The rows lie along a hidden order. The number after each row says roughly how far along it the row is, from 0 to 30. A new part has a new order.
In the rows, 100 means zero.
110 91 97 134 68 126 109 90 70 101 102 154 88 89 103 103 102 122 94 113
 91 61 74 67 88 100 98 106 103 93 75 96 95 81
15
103 81 91 50 84 96 105 118 75 91 118 76 107 98 102 77 96 106 108 149 64
 107 89 63 75 95 125 111 102 67 75 83 103 100
25
129 109 116 147 103 96 117 114 91 120 96 99 124 103 107 119 101 103 94
 100 103 69 79 100 31 108 111 117 94 71 150 100 92 122
10
112 107 88 165 184 110 121 105 98 116 97 15 88 109 102 103 89 84 123 150
 115 104 45 54 136 94 80 105 95 116 140 107 122 94
10
97 95 67 113 129 91 104 95 137 106 106 45 101 106 99 147 110 95 94 123
 137 111 105 73 141 89 102 123 102 73 38 97 103 115
27
106 92 88 102 174 100 97 83 74 121 100 133 100 101 97 103 107 100 112
 134 87 116 60 101 24 98 114 107 95 108 191 93 103 97
3
135 134 93 125 52 100 105 102 117 97 94 67 102 103 98 88 103 81 96 69
 141 114 57 103 64 100 95 86 85 88 139 103 86 96
4
97 90 91 97 136 80 99 124 90 76 94 113 94 98 82 59 96 124 106 73 114 107
 111 70 87 93 139 90 94 86 94 95 105 83
9
88 128 86 106 74 118 91 96 120 100 64 129 94 98 87 67 106 93 111 128 127
 88 137 109 96 110 64 112 94 89 99 100 107 97
18
112 88 116 115 109 120 117 82 125 113 104 57 95 102 99 103 119 93 119
 108 113 125 110 130 101 95 73 114 92 130 74 111 97 89
5
87 120 113 62 91 97 90 76 70 59 94 59 100 98 102 99 88 97 101 75 109 116
 105 91 106 108 75 76 100 60 146 97 106 96
1
104 83 69 87 96 94 93 104 67 104 89 90 79 112 82 136 104 117 106 36 77
 88 94 76 138 104 124 88 108 98 145 102 103 102
16
93 74 104 64 85 107 102 120 107 102 101 83 89 119 88 110 117 94 105 127
 89 141 132 122 106 98 87 86 94 110 121 88 84 98
17
109 77 109 145 157 104 106 133 114 83 104 46 78 110 79 137 90 123 113
 144 100 103 137 92 105 103 89 117 86 124 114 105 110 87
24
135 72 97 67 144 105 93 116 118 125 109 100 86 116 113 129 100 88 124
 132 87 80 118 120 197 104 99 142 98 135 75 110 119 94
25
118 149 81 111 77 96 70 97 67 96 112 166 101 73 95 100 97 98 80 70 79 80
 138 129 24 97 145 82 100 107 106 91 117 92
14
113 125 107 117 55 93 90 87 85 72 111 104 96 93 81 163 91 99 86 70 88
 117 126 112 93 110 114 110 92 114 125 118 101 124
24
103 108 92 75 29 126 99 115 128 104 105 108 97 102 97 48 91 88 113 134
 98 100 78 94 76 99 76 90 95 123 56 105 97 81
10
121 88 112 86 35 108 93 80 131 65 140 147 107 91 87 113 98 112 90 101 94
 116 62 107 102 90 102 106 95 111 63 106 84 87
15
98 111 118 158 95 110 95 101 105 108 94 115 79 101 107 81 109 99 114 116
 99 102 167 105 144 107 68 128 106 127 67 85 103 93
30
104 76 87 112 178 111 98 95 134 105 82 0 64 123 105 123 87 79 128 121
 146 80 109 48 138 119 106 146 101 92 103 111 117 107
19
95 125 101 72 76 93 101 95 95 94 110 79 93 112 117 130 92 77 96 78 132
 122 71 95 125 102 127 105 106 97 54 103 103 131
17
112 95 102 85 78 87 109 74 93 95 135 129 113 85 114 136 115 112 90 119
 101 122 36 92 78 90 113 108 106 64 59 91 94 82
13
89 124 124 61 110 95 94 90 56 90 119 84 93 108 96 120 91 104 96 62 92
 119 99 117 29 100 108 83 107 88 122 96 99 121
2
95 66 110 135 134 108 119 103 152 128 98 0 94 114 129 129 111 86 116 131
 104 111 87 131 144 112 78 120 97 112 90 103 101 85
10
91 95 111 117 72 104 120 102 122 96 118 45 106 109 92 129 105 127 101
 133 110 132 83 100 34 102 135 64 101 76 101 95 97 94
0

102 88 84 116 42 97 116 89 105 101 95 93 75 75 146 107 90 116 87 54 119
 104 69 55 89 107 107 125 88 93 114 128 107 88 91 105 104 88 100 95 83
 62 100 98 87 110
6
98 87 117 118 111 74 111 98 105 113 110 111 86 99 81 146 119 76 101 117
 88 71 128 98 74 102 100 111 104 91 97 99 89 89 113 94 107 107 90 122
 110 100 107 108 96 96
8
75 96 112 84 152 132 78 134 106 99 121 95 110 91 27 128 113 65 97 130 95
 86 105 145 101 110 116 89 113 114 92 132 86 108 118 88 100 95 95 149 93
 119 80 121 114 93
30
88 107 97 96 40 110 107 95 88 105 109 91 66 79 128 104 88 110 92 40 118
 103 58 64 96 111 103 120 90 101 111 150 113 91 84 108 104 89 92 92 81
 67 93 109 86 106
15
97 107 84 78 117 140 76 110 92 86 91 91 125 93 93 89 99 122 82 84 111
 109 70 123 117 118 146 92 108 113 106 107 93 117 106 106 99 75 103 94
 86 103 76 103 121 113
28
79 105 81 114 71 117 100 108 85 104 112 97 95 72 117 88 80 127 91 51 131
 120 58 88 117 109 125 105 110 97 103 143 113 94 87 104 109 82 97 122 87
 66 88 114 98 126
25
111 63 97 116 157 113 95 109 117 76 86 92 124 103 60 124 132 85 79 156
 115 91 137 118 94 117 120 83 108 111 101 110 76 118 134 77 94 85 117
 116 99 111 90 101 125 96
15
96 87 81 127 65 104 112 94 96 101 96 96 87 75 133 108 94 127 85 54 128
 107 69 63 104 110 120 116 100 93 113 132 103 91 95 104 108 81 100 107
 89 63 94 110 96 122
14
99 70 86 153 77 95 127 97 103 105 107 91 84 73 138 146 91 121 88 54 126
 101 59 46 107 109 130 114 101 87 120 127 94 88 103 92 109 76 104 119 75
 66 94 102 92 114
9
111 90 123 110 91 76 106 80 100 108 89 110 76 114 79 125 138 70 93 123
 85 63 149 91 53 109 81 123 89 99 99 93 86 91 110 102 103 119 90 84 120
 102 111 106 97 98
3
85 126 122 35 72 104 70 92 91 101 92 97 60 115 64 90 137 51 102 95 85 80
 139 111 63 128 79 123 88 114 97 131 99 97 106 117 95 115 82 50 100 99
 94 118 99 104
16
85 88 111 82 165 132 81 128 108 90 103 91 114 101 25 118 128 66 93 139
 101 86 119 142 95 110 109 85 111 118 94 125 78 116 127 88 96 93 104 131
 99 124 81 121 118 97
27
73 112 102 72 20 112 96 104 96 104 120 90 48 72 126 99 87 92 103 24 126
 109 59 66 99 113 96 120 91 101 110 179 122 90 85 111 100 85 89 97 64 58
 90 120 79 101
17
116 94 104 113 68 70 113 69 94 106 86 93 73 109 125 123 114 97 93 87 88
 86 110 56 75 116 88 128 80 94 111 80 97 84 98 105 99 112 98 58 101 85
 109 91 93 106
0
103 86 95 105 58 109 96 90 113 93 79 99 71 74 102 86 116 96 81 70 124 91
 104 79 84 113 97 132 86 99 107 141 98 91 104 114 101 89 97 86 92 66 97
 119 95 113
9
80 115 104 60 29 112 93 104 111 101 103 90 46 72 118 90 97 79 100 35 114
 100 78 71 93 107 86 132 84 101 110 171 111 90 91 118 98 90 89 86 70 67
 91 118 80 103
11
98 88 101 74 114 64 97 126 139 94 97 112 105 81 73 110 114 67 100 141 85
 83 130 136 97 85 97 100 107 97 88 122 90 99 117 98 100 97 97 132 107
 114 103 106 101 87
7
109 76 87 97 138 115 89 114 128 77 76 104 125 96 63 87 127 84 83 157 104
 94 137 139 95 102 104 90 106 108 91 107 84 112 124 90 95 95 111 111 113
 114 99 103 119 100
12
70 131 98 64 126 127 89 145 99 115 126 99 118 78 92 113 65 102 109 78 76
 101 49 139 135 85 151 91 120 100 102 109 91 103 95 105 112 85 86 150 82
 130 74 99 105 103
30
110 85 119 60 105 94 97 108 136 88 86 102 90 102 78 126 137 54 100 137
 90 74 145 108 77 97 85 99 100 102 100 119 83 106 128 101 91 91 101 96
 100 114 104 105 97 78
1
73 122 101 85 38 104 112 115 96 122 127 100 62 65 129 111 68 99 109 36
 98 101 49 74 109 89 104 120 97 92 104 153 115 81 77 112 111 97 82 126
 79 81 95 108 74 102
15
112 98 74 91 102 132 77 99 103 81 72 102 125 87 108 55 106 127 78 97 115
 108 94 124 109 114 126 106 101 108 102 98 96 112 104 114 99 82 103 84
 107 90 89 108 119 120
21
93 94 91 107 17 112 101 79 82 98 108 91 63 82 142 91 85 122 83 31 138
 112 51 59 88 127 103 121 85 105 113 158 127 94 80 106 100 88 96 77 75
 47 96 107 88 103
15
